Each row of numbers stands for one element and depends on some of the facts below. Use the named rows to name the rest.

Some facts about the elements:
bisin plavol 919; bodri plavol 837; bragek plavol 754; bragrak plavol 754; bramir plavol 919; bregil plavol 754
bregrokul plavol 919; breludu plavol 837; breplom plavol 919; bretron plavol 837; brika plavol 919; dakis plavol 941
donek plavol 334; dotam plavol 940; drefol plavol 754; driklu plavol 940; dronur plavol 837; drubon plavol 940
fega plavol 934; fikapos plavol 334; flapledol plavol 837; flibru plavol 837; fligri plavol 334; flistopli plavol 934
fotra plavol 919; fugin plavol 919; gigra plavol 940; gozam plavol 754; grakem plavol 919; griskek plavol 919
grizel plavol 940; groklipla plavol 837; groplu plavol 941; gupeplik plavol 919; gutis plavol 919; kifluk plavol 940
kiplak plavol 919; kirol plavol 919; klaplim plavol 837; kleki plavol 919; klotro plavol 934; koskupem plavol 919
kozi plavol 940; lalek plavol 941; lelaklu plavol 837; lizam plavol 919; lobil plavol 837; lugrer plavol 837
lusak plavol 754; lustik plavol 934; mabi plavol 919; maflis plavol 941; mamak plavol 754; mestik plavol 940
mibres plavol 754; mipo plavol 919; neklik plavol 919; netretrem plavol 334; niflal plavol 934; nodezu plavol 919
nogrer plavol 919; notras plavol 919; numes plavol 919; pelak plavol 941; pladak plavol 334; plalak plavol 837
plefledun plavol 919; plesek plavol 934; plesken plavol 919; pligal plavol 919; plugan plavol 941; plurun plavol 754
pofik plavol 754; poga plavol 919; ragrur plavol 919; ritre plavol 754; siben plavol 934; sibimi plavol 940
sibrir plavol 919; skaskom plavol 754; skepeflo plavol 934; skeve plavol 919; skidreflor plavol 919; skitru plavol 919
skoduk plavol 934; skogil plavol 837; skotrem plavol 940; sobuklok plavol 837; sotis plavol 919; sotran plavol 754
steplum plavol 919; stobri plavol 919; stogebrum plavol 919; tiste plavol 919; todal plavol 754; trabra plavol 934
trasko plavol 837; trisol plavol 941; tritruke plavol 837; troder plavol 334; trostaklum plavol 754; trubes plavol 919
vagan plavol 941; vagrem plavol 919; vigrel plavol 919; vostu plavol 919; zibras plavol 919; ziplek plavol 919
zutar plavol 837; bisin drudu lizam; bodri drudu netretrem; bragek drudu klaplim; bragrak drudu skaskom; bramir drudu lustik
bregil drudu poga; bregrokul drudu donek; breludu drudu mipo; breplom drudu plugan; dotam drudu groklipla; drefol drudu dronur
driklu drudu bodri; dronur drudu pofik; drubon drudu bramir; fega drudu bregrokul; fikapos drudu fotra; flapledol drudu breplom
flibru drudu skotrem; fligri drudu plalak; fotra drudu plefledun; fugin drudu bisin; gigra drudu dotam; gozam drudu vostu
grakem drudu sotran; grizel drudu nodezu; groklipla drudu groplu; groplu drudu niflal; gupeplik drudu pladak; gutis drudu steplum
kifluk drudu neklik; kiplak drudu kozi; kirol drudu zutar; klaplim drudu troder; klotro drudu flibru; koskupem drudu fega
kozi drudu bragek; lalek drudu mabi; lelaklu drudu mibres; lizam drudu plesken; lobil drudu skoduk; lugrer drudu kirol
lusak drudu trabra; lustik drudu maflis; mabi drudu klotro; maflis drudu lugrer; mamak drudu kifluk; mestik drudu fikapos
mibres drudu tritruke; mipo drudu trasko; neklik drudu ritre; netretrem drudu vagan; niflal drudu driklu; nodezu drudu trostaklum
nogrer drudu numes; notras drudu gutis; numes drudu skeve; pladak drudu drubon; plalak drudu plurun; plefledun drudu sobuklok
plesken drudu bregil; pligal drudu koskupem; plugan drudu drefol; plurun drudu trisol; pofik drudu nogrer; poga drudu vigrel
ragrur drudu zibras; ritre drudu lelaklu; siben drudu brika; sibrir drudu fugin; skaskom drudu flapledol; skepeflo drudu grakem
skeve drudu gigra; skitru drudu kiplak; skoduk drudu mestik; skogil drudu mamak; skotrem drudu sibrir; sobuklok drudu skitru
sotis drudu tiste; sotran drudu skidreflor; steplum drudu lobil; stobri drudu notras; stogebrum drudu dakis; tiste drudu grizel
trasko drudu ragrur; trisol drudu stobri; tritruke drudu flistopli; troder drudu vagrem; trostaklum drudu lusak; trubes drudu ziplek
vagan drudu sotis; vagrem drudu gozam; vostu drudu stogebrum; zibras drudu griskek; ziplek drudu lalek; zutar drudu fligri

Some rows with their names:
sotis: [-17  12  -9  22 -18  -6   9  -5  12  -4  -6 -14  11 -10  30 -23  -4  -5
  -2   9  -4   7  10 -11   3  11  -7   6   2   6  -5 -16  25  12 -18 -12
  -2  22   2  -7   1  -2  -9   2   2 -10  -5  -1  13]
flapledol: [ 19  -3   9   1 -13 -15 -15   6  20   6  -1 -28 -10 -14  15 -11   1  -7
  -6  10   5  -6   3   3   3   0 -16   0   7  -4 -13 -12  11  13  -3 -13
 -11  -3  10 -12   5   2  -5  -5  -9  11  -1  -3  15]
trisol: [ 20  14   9  -3   5 -17  -4  10   3   3   3 -21 -11 -10  20 -11  -9   7
  -8   7 -17  -1   6 -11  -2   0 -20  -5  17  -4   2 -17  16  20  -9 -10
  -4   9  10 -16  10  -5 -11  -3   2   2 -10  -6  13]
bodri: [ 16   8   5   3 -12 -11  -8  -1  25   9  -1 -23 -10 -22  19 -16  -1  -5
  -8  13  10  -6   0   3  15  -1 -19  -1  15   1 -13 -10   9   4  -9 -14
  -8   9   9 -12  -6  -5  -1  -3  -6  12  -6  -5  16]
zibras: [-13   5  -4  19 -16  -9   4  -2   7  -8  -5 -20  14  -6  26 -20  -5  -7
  -1   8  -7   6  12 -11  -6  10  -5   8  -8   3  -6 -19  30  21 -15 -13
  -3  12   2  -9  12   4 -11   2   1 -12   0  -1  12]
gigra: [ -1   4  -2  20 -12 -15  -9   6   5   1  -5 -21   3 -12  24  -8  -9  -6
   0   0 -12  -3   4  -5  -2   4  -8  11  13   6   1 -13  18  15 -10 -10
  -5   8   2  -6  12   3 -31  -6  -1 -13  -3   4  15]
skoduk: [ -3  13  -2   2  -8  -8   4   5  22  -7  -1 -21 -10  -2  21 -22   0  -1
   4  15  -4   2  17 -16  -9   8 -25   1 -13  -7 -16 -19  31  19 -11 -11
  -5  -1   7 -15  12  -3  14  -2   1   3 -10  -1  13]
vagrem: [-12   6  -7  24 -15  -8   3  -3  10  -7  -4 -15  11  -3  24 -19  -3  -8
   0  10  -5   8   8 -11 -10  10  -2   8 -10   1 -10 -20  27  20 -11 -12
  -8   7   4  -9  15   3  -9   3   6 -15  -3   5  12]
bragrak: [  8   3   8  11 -11 -11 -15  -1   7   6   7 -25  -3  -8  19 -13  -7  -2
  -6  10   1  -2   4  -6   1   5  -6   1   6   2  -2 -16  22  18   2  -8
  -8  12  12  -5   9  -5  -7   2   0  -1  -3  -3   8]
numes: [-16   0  -6  23 -24 -12  -2   6   5  -7  -7 -24   8  -4  29 -15  -4  -9
   4   6  -9   1  14  -8  -9  11  -6  14  -4   2  -4 -13  30  21 -11  -7
  -6   7   2  -2  12   7 -20  -8  -3 -10   1   5  15]
niflal: [-10  12  -7   4 -16  -9   4   4  25  -5  -4 -21 -14  -7  25 -22  -1  -1
   7  17  -4  -3  15 -12   0   9 -31   7  -4  -1 -15 -11  30  10 -15  -7
   1   9   3  -5   1  -7   5  -6  -4   6  -7  -5  15]
trubes: [-13   4  -5  21 -17  -9   4  -1   9  -7  -5 -19  13  -4  26 -20  -3  -6
  -1   8  -7   8  13 -11  -7  11  -5   6  -6   2  -5 -19  28  21 -14 -12
  -3  12   2  -8  11   4 -12   2   1 -12   0  -1  11]
fega: [ -5   8  -3   1 -12  -9   2   6  23  -7  -3 -22 -11  -1  21 -21   0  -1
   5  16  -6   1  15 -13  -7   9 -28   2 -10  -5 -15 -15  31  16 -13  -9
   0   3   4  -9   9  -4   8  -2  -3   4  -5  -7  13]
pladak: [  7  12  -1   4   5 -15  -5   9  15  -3  -2 -16 -11  -7  16  -9 -10   5
   1   0 -22  -1   6 -12  -5   2 -25   1  13   1  -1 -16  20  13 -14 -13
   3   5   0 -13  15  -4 -19   0   2 -11 -11  -6  12]
lizam: [-12  -5  -5  21 -17 -10   2  -1  10  -8  -6 -16  14   0  20 -20  -1  -5
  -3  10 -10  12  10  -9 -10  12  -5   2  -7   0  -7 -19  25  20 -17 -12
   1  14   0  -4   9   2 -14  10   0 -13   5 -10   8]
skotrem: [  5  -5  -1  17  -6 -13  -6   1  10  -1  -4 -14   9  -5  13 -12  -6  -3
  -6   4 -16   8   0  -4  -7   5  -5  -1   9   3  -1 -17  14  16 -14 -14
   2  12   0  -6  11   0 -28  12   2 -16   3 -13   7]
donek: [  9  13   5  -3  10 -18  -2   2  11  -6   2 -23  -4 -16  14  -9 -18  -2
   4   3 -21 -10   0 -14   0   2 -27  12   0  12  -6 -18  30  14 -20 -17
   7   4  -4 -15  25  -3 -12   2   1 -15  -2 -11  11]
fligri: [  8  14   3   0   5 -14  -3  11  12  -3  -1 -19  -9  -6  19 -11 -10   8
  -2  -5 -23   0  14 -14  -5   2 -26  -4  14  -1   4 -18  21  16 -15 -15
   3   7   1 -17  14  -2 -18   0  -1  -8 -13  -7  11]
bretron: [ 22   2  15  -6  -5 -16  -9  -3  18   4   3 -32  -3 -22  14 -14  -6 -10
  -7  13   7 -10  -1   0  10  -2 -18   5  -2   4 -16 -15  19  13 -11 -19
  -7   0   7 -17  11   0   6   0  -8   9   5 -10  13]

Which element is each row?
No name comes twice in this set of rows, the named rows included.
[ 22   7  11   0  -6 -12  -9   2  21   5   2 -25  -8 -16  16 -14  -1  -5
 -10   9   8  -2   5  -1   5  -1 -14  -5   5  -6 -12 -17  11  14  -3 -17
 -14  -3  12 -21   6   1   5  -2  -4  11  -7   0  15] -> lobil
[ 10   4  13   4  -6 -13 -11  -6   4   3  10 -31   3 -14  18 -14 -13  -5
  -5  12   1  -8   0  -9   6   4  -8   8  -3  10  -4 -18  30  19  -3 -12
  -5  13  10  -7  17  -5   0   3   0  -3   4  -9   7] -> todal
[ 10   5   6  14  -8 -11 -15  -3   9   5   8 -21  -4  -8  17 -13  -7  -4
  -5  12   4  -1   0  -7  -1   5  -4   2   2   2  -6 -18  21  17   4  -9
 -11   8  13  -6  12  -6  -5   4   4  -4  -5   1   9] -> gozam
[ -2  11  -4  20  -9 -12  -2  -1   9   2  -4 -15   4 -16  25 -13 -10  -3
  -4   2  -9   0   1  -6   5   4  -8   7  17   9   0 -14  16   9 -14 -13
  -3  18   2  -8   4  -3 -25   0   3 -13  -7   1  14] -> driklu
[-13   6   0  15 -17  -8   6   2   4  -7  -5 -23  15  -2  30 -22  -3  -1
  -6   2 -11   9  22 -13  -6  10  -6   0  -2  -2   2 -20  29  24 -16 -14
  -4  15   4 -12   9   5 -10   0  -2  -8  -3  -3  10] -> kirol
[ 16  12   1   4  -1 -18  -7   7   8   5   1 -19 -17 -15  20  -9 -10   2
   0  14 -14  -7  -3  -6   3   1 -22   6  21   3  -4 -10  14  11  -9  -4
  -3  12   8  -6   5 -10 -17  -6   2   1  -8  -4  17] -> groplu
[-15  10  -8  22 -18  -7   8  -5  11  -5  -6 -16  12  -8  29 -23  -4  -5
  -2   8  -5   8  11 -11   0  10  -6   6  -1   4  -5 -17  26  15 -17 -12
  -3  19   2  -8   4   0 -10   3   3 -11  -4  -1  12] -> nodezu
[ -3  -1  -4   1 -12 -10   1   5  25  -7  -4 -19 -10   3  14 -22   2  -1
   4  18  -9   5  13 -10 -10  10 -28  -2 -11  -6 -16 -16  28  15 -15  -9
   5   5   2  -5   7  -5   5   7  -4   3   1 -17   9] -> klotro
[  4  19  -6   8   3 -13  -1   4  19   1  -3 -11 -13 -14  20 -12 -12   4
   3   3 -18  -3   2 -11   4   2 -28   4  19   7  -3 -13  17   3 -17 -13
   5  14  -1 -10   6 -10 -19   0   3 -11 -14  -4  14] -> netretrem
[  9  18  -2   7   9 -13  -4   6  17  -2  -1 -12 -12  -8  15  -8 -11   2
   2   2 -18   0   3 -14  -8   1 -22   3   7   1  -6 -20  20  14 -10 -14
  -2  -2   3 -18  21  -4 -14   1   8 -15 -15   2  13] -> fikapos
[-14   0  -5  21 -21 -11  -1   4   5  -7  -6 -23   9  -2  27 -16  -3  -8
   2   7  -9   4  14  -9 -10  11  -5  10  -6   1  -5 -16  30  23 -12  -9
  -5   7   2  -5  13   7 -17  -4  -1 -11   1   3  13] -> breplom
[ 19   4   5   3  -1 -21 -13  13   3   2   1 -23 -17  -9  17  -5  -8   1
   1  11 -18  -7  -1  -5  -6   2 -19   6  15  -1  -4 -12  17  19  -5  -3
  -5   2   9  -6  13  -4 -21  -8   0   0  -4  -3  17] -> plugan
[ 10   6   5  16  -6 -10 -15  -5  10   5   9 -19  -4  -8  16 -13  -7  -5
  -4  14   5  -1  -2  -7  -2   4  -3   3   0   2  -8 -19  21  17   6  -9
 -13   5  14  -8  14  -6  -2   4   7  -6  -6   3   9] -> bragek
[  8  13  -4   9   8 -14  -6   6  18  -3  -1 -11 -13  -8  13  -7 -10   1
   4   4 -18  -1  -1 -12  -8   2 -22   5   6   2  -9 -18  18  12 -10 -13
  -1  -2   2 -14  20  -4 -17   2   8 -16 -12   2  14] -> troder
[  5   9  -2  22  -1 -12  -5  -2   9   0  -1 -12   4 -11  18 -11  -9  -7
  -3   4  -8   4  -3  -8  -6   4  -2   6   3   4  -7 -20  16  17  -7 -14
 -10   3   5 -14  18   1 -19   4   9 -20  -7   7  13] -> kozi

Now the same elements, written a new way:
Named rows:
kirol: [ 6 -2 -1  2  2  0  1  1  7 -4  5  0]
netretrem: [ -2  -2   7   5 -14  -1   1  11   1  -3  -4  11]
gupeplik: [ 7 -3 -4  3  3  5  3  0  7 -3  7  5]
vigrel: [  2  -5   1   4  -1  -4   1 -10   9 -12   4  -6]
brika: [  4  -5  -4  -3  -7   3  -2 -16  18  -8   1  -5]
sobuklok: [ -5   6   1  -8   7  -5  -1   2 -14   4  -3  -2]
skotrem: [ -2   6   6 -11   7   2   0  -9 -16   5   3  -2]
bregrokul: [ 3 -4 -3  2  1  2  1  4 -4 -9  8 -2]
pelak: [-1  3 -1  3 -4  0 -1  3  3  0 -4  5]
lobil: [ -4   9   5 -10   7  -9  -1   2  -7   5  -2  -4]
troder: [ -4  -3  -4   9 -14   2   1  11 -13  -4  -6   9]
nodezu: [ 4 -7  5 -1  3 -1 -2  3 -1 -6  3  5]
kozi: [ -4   3   4  -8   9   0  -1  -5 -29   6   1  -3]
zibras: [ 6 -7 -4  2  2 -4 -2 -3  6  7 -6 -1]
lizam: [ 3 -4 -2  3 -1 -1  1 -7  8 -9  4 -4]
lusak: [-4 -2 16 -3 -5 -1  1  5 -9 -1  1  9]
tiste: [ 4 -7  4 -1  3 -1 -2  3 -1 -5  3  5]
skaskom: [-3  3 -2  4 -9  1  4  1 -6  7 -1 -7]
gigra: [ -2   6   5  -8   9  -1   0  -8 -18   8   1  -4]

Which element is each row?
No name comes twice in this set of rows, the named rows included.
[ -3   6  10 -10   8  -5  -1  -4 -19   7   2  -7] -> mestik
[-3  9 -8 -4  6 -3  1 -3 -8  9 -4 -6] -> flapledol
[ 1  5  1  4 -1  1  1  3  7  0 -1  9] -> maflis
[ -3   8  -1 -10   5   0  -1  -1  -9   4  -2   2] -> flibru
[  0   2   2   8 -13   3   4   9   9  -3  -1  12] -> pladak
[-3  6  5 -9  8 -5  0  0 -9  4 -3  5] -> bodri
[-3  0 -6  6 -4  9 -3 -8 39 -1 -5 -1] -> siben
[ -2   3  15 -12  11  -2  -1  -5 -20   4   2   5] -> grizel
[-1  2 -3 14  6  7  1  8 29  0  0  7] -> lustik
[-4  2 -1 11  4  0 -3 12 22  2 -3 -2] -> skoduk
[-2  2 12 -1 -7 -2  3  4  0  2  2 -1] -> plurun
[ -5   4  -4  -6   8  -2   0   1 -22   3  -4   2] -> klaplim
[-1  6  3  2 -2 -4 -1  6  7  0 -3  3] -> trisol

